[128 = 0]

[129 147 116 125 115 149 120  90 132 120  99 117 174 118 122 160 136 112
 125 120 101 120 132 136 128 132 122 117 132 107 148 125]
Y
[140 144 128 165 137 159 109 132 144 108 102 108 180 117 116 167 131 114
 122  86 109 129 132 100 119 134 149 139 139  89 116 126]
K
[154 164 109 176 113 172 107 118 138 112  97 116 184 140 105 175 109 104
 135 123 128 110 137 138 122 128 135  75 113 107 133 136]
Y
[137 137 114 158  91 155 120 165 108 111 109 114 136 137 126 162 131 123
 127 124 106 123 138 127 120 109 144  80 130 112 116 133]
Y
[131 169 119 157 131 161 118 131 133 111  91 104 173 132 111 183 148 109
 113 100  95 104 130 129 117 134 147 120 134  78 117 149]
K
[144 152 127 187 122 145 118 128 148 124 102 118 166 127 112 141 139  98
 118 122 124 101 143 126 121 139 130 112 118 107 119 134]
K
[142 160  98 175 112 172 108 128 143 105  92 116 179 127 118 178 115 107
 122 121 117  91 138 122  94 124 135  92 129 102 124 142]
Y
[126 152 119 124 112 152 114 121 123 106 113  92 171 124 130 165 135  93
 128 111 123  87 136 145 125 133 147  47 121 106 132 121]
Y
[132 150 124 172 117 168 109 133 148 121  95 117 179 128 114 160 128 126
 119 123  54  98 140 126 130 134 143  94 130  92 103 133]
K
[131 162 125 135 102 182 108 126 135 102 104 118 180 137 119 177 133 101
 124 116 122 108 138 121 114 128 124  61 121 119 140 131]
Y
[126 153 110 103 108 159 133 129 131  97  95 112 152 138 113 175 135 121
 112 120  81 114 131 144 121 125 139 124 137  94 139 127]
K
[121 157 100 152 118 150 118 130 117 116  79 101 178 136 110 192 122 121
 115 125 108 109 128 138 119 130 128 116 127  88 130 128]
K
[136 134 127 114 133 139 116 132 140 107 106 114 162 126 125 142 118 127
 120 123 111  97 127 127 126 143 103 108 125  99 116 127]
K
[148 160 132 216 139 153 117 130 150 160  95 122 188 132 118 144 140 166
 119 131 143 103 121 131 123 126 135  89 113  90 145 142]
Y
[152 177 105 214 123 158  98 140 150 127  89 108 172 128 118 182 125 114
 118 101 129  87 141 145 113 133 141  96 132 105 116 136]
Y
[136 136 127 144 123 169 112 134 146 100  88  91 169 110 124 176 132 147
 133 119  97 106 138 146 108 139 170 100 134  77 120 134]
K
[169 167 121 252 124 193 105 130 182 129  90 108 230 123 100 192 124  89
 141 117 182  93 134 122 126 124 150  45 113  88 101 135]
Y
[139 154 130 157 127 158 113 151 134 117  90 116 165 130 125 157 140 101
 130 139 122 106 159 127 123 135 134  86 134  91 112 131]
K
[144 152 110 207 147 168 129 139 157 105  85 103 192 130 111 168 127 111
 126 118 137 107 128 119 110 133 155  82 112  91 112 139]
K
[125 157 115 128 109 195 107 139 144  79  90 110 144 143 123 194 118 135
 115 108  81  85 133 138 114 145 141  92 138  77 123 133]
K
[133 167 110 137 116 164 122 134 146  93  95 111 177 120 104 176 129 114
 118 110  97 101 140 126 113 137 148  83 126  79 118 129]
K
[138 153 118 112 126 165 105 143 123  97  80 117 159 122 111 183 130 110
 165 112  95 123 139 137 124 173 140 117 121 108 138 128]
Y
[130 136 140  86 142 115 132 129 125 128 128 112 122 138 139 128 131 128
 120 137 113 114 125 129 126 142 122 120 126 121 126 132]
K
[129 161 125 177 116 177 115 133 142 112 117 109 189 132 118 178 140 104
 129 125 117  89 136 126 119 127 136  89 122  98 113 133]
K
[145 143 121  92 108 140 118 128 121  96 115 111 145 115 121 163 132 130
 109 123  97 119 114 134 115 145 149 138 129  85 147 123]
K
[134 167 111  95 102 208 104 128  90  97  90 115 166 126 114 184 134  89
 121  88 124 102 157 139 125 131 166  85 116 100 141 122]
Y
[149 161 119 226 117 176 104 126 175 153  98  84 237 132 114 177 145  83
 137 129 188  86 130 130 132 132 140   9 127 106 124 139]
Y
[143 159 106 224 112 185 106 130 157 110  84 130 162 134 118 185 151 106
 114 114 145 104 146 133 120 127 150  59 112  96 119 125]
Y

[143 126 127 132 121 109 127 127 129 117 115 123 132 126 121 128 140 149
 131 143 169 131 140 141 147 133 141 105 108 121 128 118]
J856
[139 119 123 128 125 110 140 117 139 132 120 129 118 131 128 132 136 119
 104 137 134 135 133 170 123 127 135 127 120 146 129 140]
J856
[130 128 181 132 121 123 117 131 136 127 143 121 114 128 116  85 132 130
 134 124 145 137 131 115 124 132 124 108 129 136 126 122]
j680
[127 126 134 141 122 117 116 127 133 124 134 130 129 135 119 104 127 138
 142 123 155 127 107 122 138 128 136 114 134 123 122 123]
j680
[145 117 145 140 135 130 127 120 120 121 125 116 141 107 105 143 128 141
 126 138 132 136 131 154 125 132 128 118 125 128 131 134]
j680
[119 126 125 126 136 124 139 132 145 132 121 127 133 118 139 130 122 109
 113 110 105 134 126 118 122 124 119 143 125 120 128 116]
j680
[131 127 132 122 130 132 126 154 130 134 130 138 128 110 187 167 148 114
 125 148 119 141 135 145 115 111 131 136 123 159 129 139]
J856
[155 120 125 124 131 112 101 120 140 141 125 133 116 137 131 109 128 111
 125 133 132 129 120 160 117 132 124 122 133 145 113 124]
j680
[144 145 115 134 129 128 110 131 134 127 127 125 114 143 136 123 145 128
 142 158 143 122 135 157 119 126 132 110 126 143 124 147]
J856
[139 123 128 137 126 111 132 114 146 140 113 123 132 115 118  99 122 119
 107 122 136 131 120 141 121 126 123 129 135 130 122 121]
j680
[130 124 126 111 135 148 112 136 135 131 130 131 130 101 164 144 142 118
 130 145 134 135 145 154 112 130 146 112 119 155 121 142]
j680
[141 109 135 121 136 117 155 134 135 120 133 128 134  99 123 128 133 129
 116 126 131 132 124 140 122 134 126 104 133 121 117 105]
J856
[137 124 134 131 131 117 151 123 119 130 135 141 117 126 122 102 128 139
 112 120 142 124 127 129 132 124 127 111 132 135 131 105]
J856
[134 119 129 130 133 118 132 134 143 112 137 123 145 103 132 164 128 128
 146 127 135 126 157 137 129 129 146 124 118 125 120 130]
J856
[138  96 138 132 115 127 148 121 138 116 124 163 145  96 164 158 125 133
 144 128 142 108 126 153 136 145 154  87 130 131 131 140]
J856
[122 114 121 136 130 107 129 144 157 137 131 135 138 134 178 111 116 126
 136 115 143 133 129 135 114 114 131 103 137 124 110 118]
j680
[149 118 126 131 121 125 133 123 124 138 124 155 117 122 140 123 139 128
 114 143 126 122 125 152 120 112 143 137 123 152 130 134]
j680
[142 107 131 117 117 120 150 140 125 121 137 140 138 106 129 172 129 127
 120 129 136 131 137 153 141 124 136 105 121 138 132 121]
j680
[112 120 123 127 117 114 137 146 130 132 139 155 135 142 156 117 128 136
 129 113 150 136 129 114 125 127 134 110 132 120 135  88]
J856
[130 124 111 123 120 114 140 141 139 119 142 135 128 129 133 124 132 139
 133 141 153 124 145 139 122 129 138  97 130 133 119 131]
j680
[124 121 138 129 125 132 121 130 115 116 132 149 133 118 150 132 153 137
 139 150 143 124 130 128 142 131 147 111 136 133 141 131]
J856
[126 122 134 139 123  92 133 157 143 118 140 129 149 134 154 192 126 126
 144 154 148 127 145 173 108 130 148 103 119 130 125 125]
J856
[154 112 145 120 139 130 143 119 135 112 136 117 123  87 110 139 127 127
 119 121 129 129 119 165 124 135 143 108 112 143 122 118]
J856
[136 127 145 135 117 133 131 111 110  95 126 147 118 105 120 109 124 110
 129 133 141 122 103 138 133 125 144 110 137 137 127 120]
j680
[141 116 148 117 138 141 133 160 112 111 137 145 134  92 144 192 137 120
 119 139 123 117 132 170 126 126 148 125 127 132 136 116]
J856
[142 137 118 132 142 131 121 131 143 135 133 100 116 142 100 111 134 133
 137 139 133 126 146 144 118 146 116 124 136 138 109 132]
j680
[121 116 127 137 122 118 134 128 137 123 143 136 124 132 125 115 127 130
 124 129 143 135 130 120 134 145 133 111 131 112 130 110]
J856
[124 129 123 133 135 116 123 141 152 126 126 119 142 142 125  96 129 133
 143 118 111 128 141 107 111 135 118  97 131 109 109 119]
j680
[132 111 143 134 138 117 147 136 148 130 121 136 127 112 153 157 127 108
  95 120 126 135 124 158 123 121 140 145 120 148 141 135]
J856
[151 116 148 136 139 136 126 116 114 123 123 126 129  92 117 173 130 129
 132 136 136 124 135 162 125 127 145 112 132 139 136 139]
j680
[131 123 131 130 126 125 121 141 134 122 127 139 139 115 163 152 125 132
 154 132 136 125 103 114 127 128 136 103 147 114 123 124]
J856
[116 124 135 130 132 124 111 146 146 122 131 141 142 121 178 144 121 127
 141 120 124 131 118 133 122 125 146 117 122 130 127 126]
j680
[136 125 135 137 115  84 140 118 109 126 137 137 125 126 115 126 113 128
 109 121 155 123 104 136 132 136 148 127 136 129 144 109]
J856
[116 131 116 155 116 109 123 119 112 129 132 146 121 125 151 109 119 140
 143 126 151 122 126 123 135 127 154 105 146 137 139 119]
J856
[119 118 118 136 129 123 121 138 132 134 121 149 122 110 162  91 129 137
 146 132  51 129 122 114 119 122 124 116 115 135 125 132]
J856
[135 127 130 120 128 133 126 128 135 120 155 139 137 113 153 158 136 142
 141 148 142 139 149 153 119 124 138 115 126 132 128 135]
j680
[115 136 126 138 119 136 112 125 128 120 142 129 129 127 124 136 131 128
 113 128 152 137 131 109 136 123 148 151 123 132 156 109]
j680
[123 118 127 126 132 114 124 165 145 127 143 177 151 133 171 170 133 113
 116 149 120 142 143 160 115 120 133 133 120 137 126 132]
j680
[143 118 143 111 136 130 126 139 126 120 114 131 125  90 145 174 135 125
 138 145 119 130 128 155 116 124 127 121 132 131 123 143]
j680
[139 126 126 126 130 112 115 139 151 119 130 107 124 135 113 164 132 122
 145 130 142 125 154 148 126 135 131 123 119 123 121 124]
j680
[126 133 118 128 131 111 126 141 144 131 122 143 123 142 184 107 122 130
 160 149 136 125 130 127 105 121 125 111 141 130 114 129]
J856
[144 103 130 123 114 120 151 125 121 124 131 161 127 102 159 171 134 123
 105 135 136 128 120 151 125 120 145 118 132 134 140 126]
J856
[154 126 142 139 149 130 145 125 141 134 121 123 128 107 105 135 125 111
 118 117 115 124 128 140 123 134 122 138 124 136 117 124]
J856
[125 124 125 146 110 120 123 120 120 121 138 126 131 140 127 108 117 139
 145 120 165 122 130 126 136 129 147  93 134 121 130 127]
j680
[118 128 125 127 120 129 132 133 134 141 105 151 121 107 171  99 124 128
 130 119 115 130 113 119 122 118 143 132 138 125 115 128]
j680
[124 126 118 131 120 119 112 124 128 119 149 121 132 140 136 116 135 138
 130 116 157 125 141 128 137 139 144 111 125 134 132 127]
J856
[136 121 145 132 127 137 127 132 121 117 134 139 132  87 135 174 139 127
 134 153 134 130 106 162 124 125 150 114 127 137 125 122]
j680
[143 133 141 133 143 134 125 139 139 122 113 122 139 123 148 155 138 128
 147 145 119 127 158 170 103 129 134 110 118 146 112 157]
J856
[134 127 117 111 126 134 151 122 126 126 118 137 115 124 160  99 147 134
 124 142 124 128 136 135 128 123 134 124 133 152 128 142]
J856
[136 128 120 107 124 121 197 133 122 118 131 140 127 120 126 116 144 134
 118 137 149 128 146 136 124 128 127 110 125 130 124 133]
J856
[123 126 136 128 136 132 114 141 128 127 138 137 131 111 154 148 129 131
 157 137 129 135 134 126 120 128 133 114 130 117 121 123]
J856
[124 115 142 132 132 107 145 135 134 127 131 142 147 107 148 146 120 122
 130  97 129 130 124 135 120 121 137 101 132 123 116 107]
J856

[110 124 103 100 147 125 138 113 139 112 128 125 115 131 133 111 124 117
 137 133 123 134 163 143 137 114 122 146 147 105 130 146]
j812
[114 134 113 129 127 134 128 106 125 131 123 122 143 134 125 120 140 130
 119 123 126 135 148 139 143 130 122 122 114 125 130 167]
j812
[122 134 112 141 145 133 130 122 125 136 114 126 138 120 126 117 139 113
 126 119 130 136 147 135 147 129 125 129 123 114 135 136]
J503
[122 132 119 134 142 139 128 129 129 132 122 124 140 125 125 122 130 121
 127 133 126 131 150 123 139 129 137 134 134 116 133 132]
J503
[147 139 128 164 139 106 120 133 117 151 104 132 133 128 132 117 129  97
 130 134 130 141 121 121 123 124 131 136 133 100 136  92]
j949
[139 125 122 133 129 132 123 133 136 116 131 132 134 130 114 116 128 125
 127 137 125 136 136 127 134 130 126 120 138 127 129 126]
j16
[138 139 127 126 121 135 128 120 128 120 124 134 134 120 121 126 140 116
 127 127 132 116 137 128 138 131 136 125 125 121 123 138]
j16
[136 129 130 123 125 156 136 114 139 112 127 120 133 113 117 127 129 127
 128 116 138 137 151 128 153 121 132 116 120 135 127 151]
j16
[131 119 126 155 138 120 122 141 126 139 118 126 128 132 136 129 129 111
 134 110 133 133 151 114 122 125 127 136 130 118 134  99]
j949
[140 127 114 132 131 130 131 122 132 134 123 128 119 125 130 120 123 108
 138 127 126 137 136 129 131 122 121 141 125 115 127 119]
j949
[118 138 108 122 137 129 128 117 132 138 117 129 143 125 126 113 127 123
 121 137 122 127 139 138 152 127 126 126 135 113 133 149]
j812
[156 130 117 158 136 140 113 121 165 120 122 120 136 118 104 107 134 117
 122 117 131 122 165 127 138 137 126 103 128 133 131 121]
j16
[132 130 109 132 135 143 133 118 146 119 139 124 138 132 115 113 148 121
 128 129 125 119 142 141 147 133 123 121 130 116 125 142]
j16
[122 128 111 137 147 127 129 124 126 130 115 117 145 125 123 120 133 120
 129 123 126 135 138 134 140 138 113 133 131 116 135 134]
J503
[123 134 114 137 128 136 134 120 131 133 107 129 130 121 127 121 132 102
 130 119 129 141 160 127 138 110 125 128 122 127 135 145]
J503
[134 129 126 129 120 134 131 113 142 114 131 141 125 127 119 123 127  92
 136 130 128 124 166 128 127 108 130 127 133 115 124 131]
j16
[137 130 123 121 136 148 134 116 134 108 125 121 131 115 117 115 135 111
 134 132 121 128 146 134 159 123 121 125 129 121 123 146]
j16
[120 141 124 137 125 136 142 119 123 139 107 131 139 116 144 123 131 105
 126 121 132 132 156 131 151 117 126 127 113 121 134 153]
J503
[110 122 116 104 144 115 127 142 127 132 138 116 116 127 130 123 125 156
 132 134 122 121 122 136 120 135 121 133 139 137 129 127]
J748
[130 133 110 147 136 133 121 108 141 123 113 123 139 115 122 115 132 110
 119 117 128 133 160 138 155 137 143 117 111 118 136 150]
j812
[159 124 144 149 133 127 124 134 118 132 120 122 124 118 131 134 135 108
 140 116 130 144 119 109 130 125 131 138 121 110 127  96]
j949
[125 135 126 147 142 130 136 121 120 138 109 120 142 127 134 124 133 113
 134 122 127 136 132 121 146 128 130 139 134 109 134 120]
J503
[143 139 133 137 129 150 118 121 132 120 119 131 137 115 113 122 128 111
 125 122 127 127 150 120 147 126 132 109 131 130 131 132]
j16
[135 124 119 138 125 144 124 109 149  95 143 129 128 112 114 110 127 110
 124 112 132 121 180 130 128 121 127 111 120 138 123 134]
j16
[116 148 115 123 124 137 134 106 127 133 112 142 150 119 120 124 123 105
 115 130 121 128 147 139 157 117 148 117 135 120 130 163]
j812
[122 137 114 119 134 134 132 114 127 124 121 136 137 114 118 123 128 125
 124 137 128 131 138 131 156 128 124 121 125 123 126 158]
j812
[142 123 135 138 126 130 131 124 116 131 118 127 123 126 132 144 129 102
 141 108 135 139 134 109 110 130 137 152 138 109 125  95]
j949
[153 139 140 164 104 127 120 118 125 137 116 140 146 124 123 138 126 104
 119 118 137 133 124 115 124 132 148 110 115 128 126 114]
J503
[129 133 124 131 132 124 130 122 128 131 121 124 132 120 132 124 131 126
 130 125 133 133 136 128 131 124 129 128 125 119 131 127]
j812
[136 137 143 138 120 140 135 138 119 129 121 136 135 128 127 139 127 113
 131 121 129 128 137 110 117 119 135 128 144 131 127  98]
j949
[146 128 127 140 130 128 129 125 126 123 109 130 130 131 126 126 127 105
 129 126 125 127 132 118 129 125 131 139 140 112 123 103]
j949
[134 142 115 139 138 140 126 111 127 127 112 136 135 125 118 115 133  94
 124 135 122 128 151 131 153 119 129 137 142 101 129 130]
j812
[117 124 106 146 139 125 128 131 134 129 123 125 136 135 129 114 134 118
 133 130 128 132 137 139 114 130 123 137 129 109 126 126]
j949
[121 133 111 117 142 140 137 110 131 116 126 120 133 116 123 113 137 119
 130 132 127 135 136 140 166 122 118 129 118 116 146 171]
j812
[133 125 142 148 104 139 125 127 128 120 125 144 125 136 135 136 124  94
 132 111 132  98 164 109 107 109 130 129 134 124 118 106]
j949
[134 125 114 158 143 133 117 127 135 128 117 121 133 123 127 122 128 109
 132 108 128 137 158 119 133 133 126 135 130 108 133 119]
j949
[111 123 110 134 146 128 132 129 125 137 112 122 126 124 126 123 130 124
 126 130 125 131 146 127 136 126 126 134 137 119 134 129]
J503
[122 129 117 135 139 130 131 128 135 131 116 118 136 124 130 121 128 121
 127 125 133 128 133 125 138 128 129 134 136 118 134 129]
J503
[141 125 123 142 132 131 122 113 124 127 129 120 128 127 127 131 128 106
 131 118 131 133 136 121 118 134 131 137 133 111 124 103]
j949
[145 126 151 144 131 130 121 147 118 139 122 123 127 134 130 137 130 112
 137 117 131 129 131 104 103 124 134 131 147 129 130  76]
j949
[103 147 103 117 140 146 137 118 131 124 123 123 131 141 133 121 132 125
 131 115 124 133 161 134 139 120 122 141 134 121 128 153]
J503
[124 134 117 149 129 131 131 123 126 135 111 123 139 123 130 119 127 116
 121 117 127 141 143 133 139 126 129 130 114 119 133 139]
J503
[122 130 110 125 138 132 126 121 131 126 130 120 146 129 121 130 137 129
 126 124 114 126 120 125 142 137 132 127 130 121 129 130]
j812
[122 129 132 115 120 113 136 125 128 130 140 140 106 123 135 131 121 122
 136 133 130 128 135 133 108 113 131 135 133 129 124 133]
J748
[134 128 119 146 127 137 127 129 128 134 115 119 136 121 127 119 142 122
 127 124 128 139 138 128 139 138 126 126 118 123 129 134]
J503
[135 129 151 129 105 143 142 132 121 130 137 142 134 139 142 151 127 110
 140 111 131 130 124 109 108 114 141 135 135 132 123 105]
j949

[122 131 110 126 124 133 134 112 123 123 107 130 124 102 129 130 142 134
 138 130 132 133 128 120 133 132 132 102 127 122 133 128]
P
[135 129 120 132 127 125 128 131 126 128 130 122 120 129 130 121 121 125
 140 123 128 126 130 135 126 129 144 117 131 122 126 135]
Z
[132 120 134 119 131 127 123 134 139 121 135 111 119 141 124 128  91 127
 129 120 124 119 133 130 128 136 119 126 118 127 116 135]
X
[130 121 132 116 131 127 125 133 142 119 133 112 121 144 126 125  91 130
 128 129 121 105 133 133 129 122 117 133 128 127 120 131]
X
[129 120 111 134 125 116 133 150 133 134 151 126 120 148 138 123  98 110
 132 128 127 126 126 129 127 118 161 144 130 131 125 131]
J
[128 132 117 122 126 126 132 123 132 120 120 122 117 117 131 135 105 122
 139 131 126 137 127 111 139 129 146 109 121 122 123 128]
P
[126 134 117 127 126 137 131 114 133 128 123 134 123 108 130 149 120 120
 120 149 128 137 127 108 133 129 133 116 115 134 133 112]
P
[127 127 111 132 123 124 133 130 136 125 127 123 113 126 137 127 108 118
 143 129 128 130 128 120 133 126 150 118 124 128 122 130]
J
[133 127 137 127 127 122 125 138 137 132 139 126 128 155 131 128 116 121
 124 128 127 121 128 136 125 122 130 146 125 132 125 128]
J
[132 118 135 123 130 130 128 137 133 127 133 126 128 140 126 129 115 127
 128 124 125 123 130 135 124 127 120 138 127 130 122 130]
L
[127 129 139 130 135 123 121 131 118 131 127 137 146 132 124 111 153 134
 124 117 125 127 129 137 121 130 111 137 134 123 128 140]
L
[128 129 139 131 133 123 120 133 118 133 121 131 137 130 127 114 157 137
 125 116 126 130 126 140 122 127 116 137 133 126 126 135]
L
[123 128 115 128 129 124 131 120 126 120 111 123 123 114 127 119 132 133
 144 129 120 133 131 126 130 131 139 105 127 119 121 139]
V
[130 127 136 134 127 125 127 128 116 135 127 135 137 127 128 120 161 136
 123 125 131 133 128 138 128 126 127 137 135 126 132 127]
L
[127 128 111 122 126 125 126 113 130 115 113 119 115 105 128 129 108 127
 144 128 130 132 131 117 132 134 132  98 121 120 121 140]
P
[126 121 128 128 132 123 128 136 136 125 130 119 121 143 127 119 100 121
 138 123 123 118 133 134 124 129 134 124 131 121 117 136]
Z
[127 129 123 102 133 122 130 117 120 125 110 113 128 110 123 121 135 137
 143 124 126 132 131 125 135 132 126 105 122 117 125 137]
V
[128 123 116 135 124 120 130 132 129 129 134 125 121 136 132 125 116 117
 144 119 127 133 128 127 130 123 158 123 131 125 122 134]
Z
[132 114 131 119 150 123 124 139 139 117 131 106 112 147 119 125  91 121
 131 126 148 116 136 135 129 135 122 122 129 119 112 143]
X
[125 132 127 122 126 133 127 134 126 127 112 129 135 111 117 121 149 143
 130 124 122 131 129 128 133 133 104 120 128 123 131 126]
L
[129 123 124 132 125 120 128 137 123 126 131 125 122 139 130 122 124 124
 137 117 124 122 123 136 128 140 143 135 133 124 126 137]
X

[115 142 145 127 124 119 120 114 132 115 123 123 123 134 128 143 133 130
 127 131 121 142 131 127 129 113 138 109 113 136 139 120]
j162
[141 130 127 131 133 130 139 128 116 127 115 145 123 126 156 132 110 126
 117 137 124 112 150 119 157 139 111 136 124 125 144 122]
j827
[138 135 143 126 121 123 120 100 130 128 128 138 129 133 147 137 125 125
 126 140 120 123 121 131 129 119 139 107 113 130 128 124]
j467
[139 116 124 128 130 134 108 124 126 117 120 155 139 129 138 134 135 135
 131 126 113 130 149 120 145 122 141 134 124 129 146 111]
J582
[135 133 131 141 129 130 111 115 125 129 123 145 136 125 138 131 119 123
 128 132 111 119 127 124 143 120 136 140 135 127 141 125]
j162
[135 145 144 148 136 119 132 115 114 114 125 117 118 138 131 150 128 145
 122 123 113 141 145 126 140 127 120 128 124 126 139 122]
J582
[115 138 124 149 126 139 118 119 118 129 109 159 129 141 128 124 110 117
 133 125  93 116 153 121 166 132 132 169 159 119 150 150]
j162
[136 123 123 127 130 120 124 122 120 133 127 143 136 106 135 130 121 129
 131 125 125 114 144 119 144 119 136 136 134 137 135 106]
j976
[129 111 130 113 146 128 146 126 119 101 128 128 110 121 161 135 112 130
 122 126 126 110 137 127 150 135 107 142 115 110 143 132]
J538
[120 136 142 136 145 134 152 124 112 103 124 110 131 128 125 145 129 122
 128 108 122 136 173 114 160 148 113 152 137 117 146 149]
j467
[139 124 134 124 133 127 128 126 118 109 144 129 139 138 131 143 136 132
 127 121 124 133 168 117 160 113 128 121 125 128 155 121]
j467
[117 141 133 139 112 130 107 101 146 127 116 137 144 152 117 127 129 129
 139 131 110 134 156 123 171 114 153 147 147 129 139 148]
j827
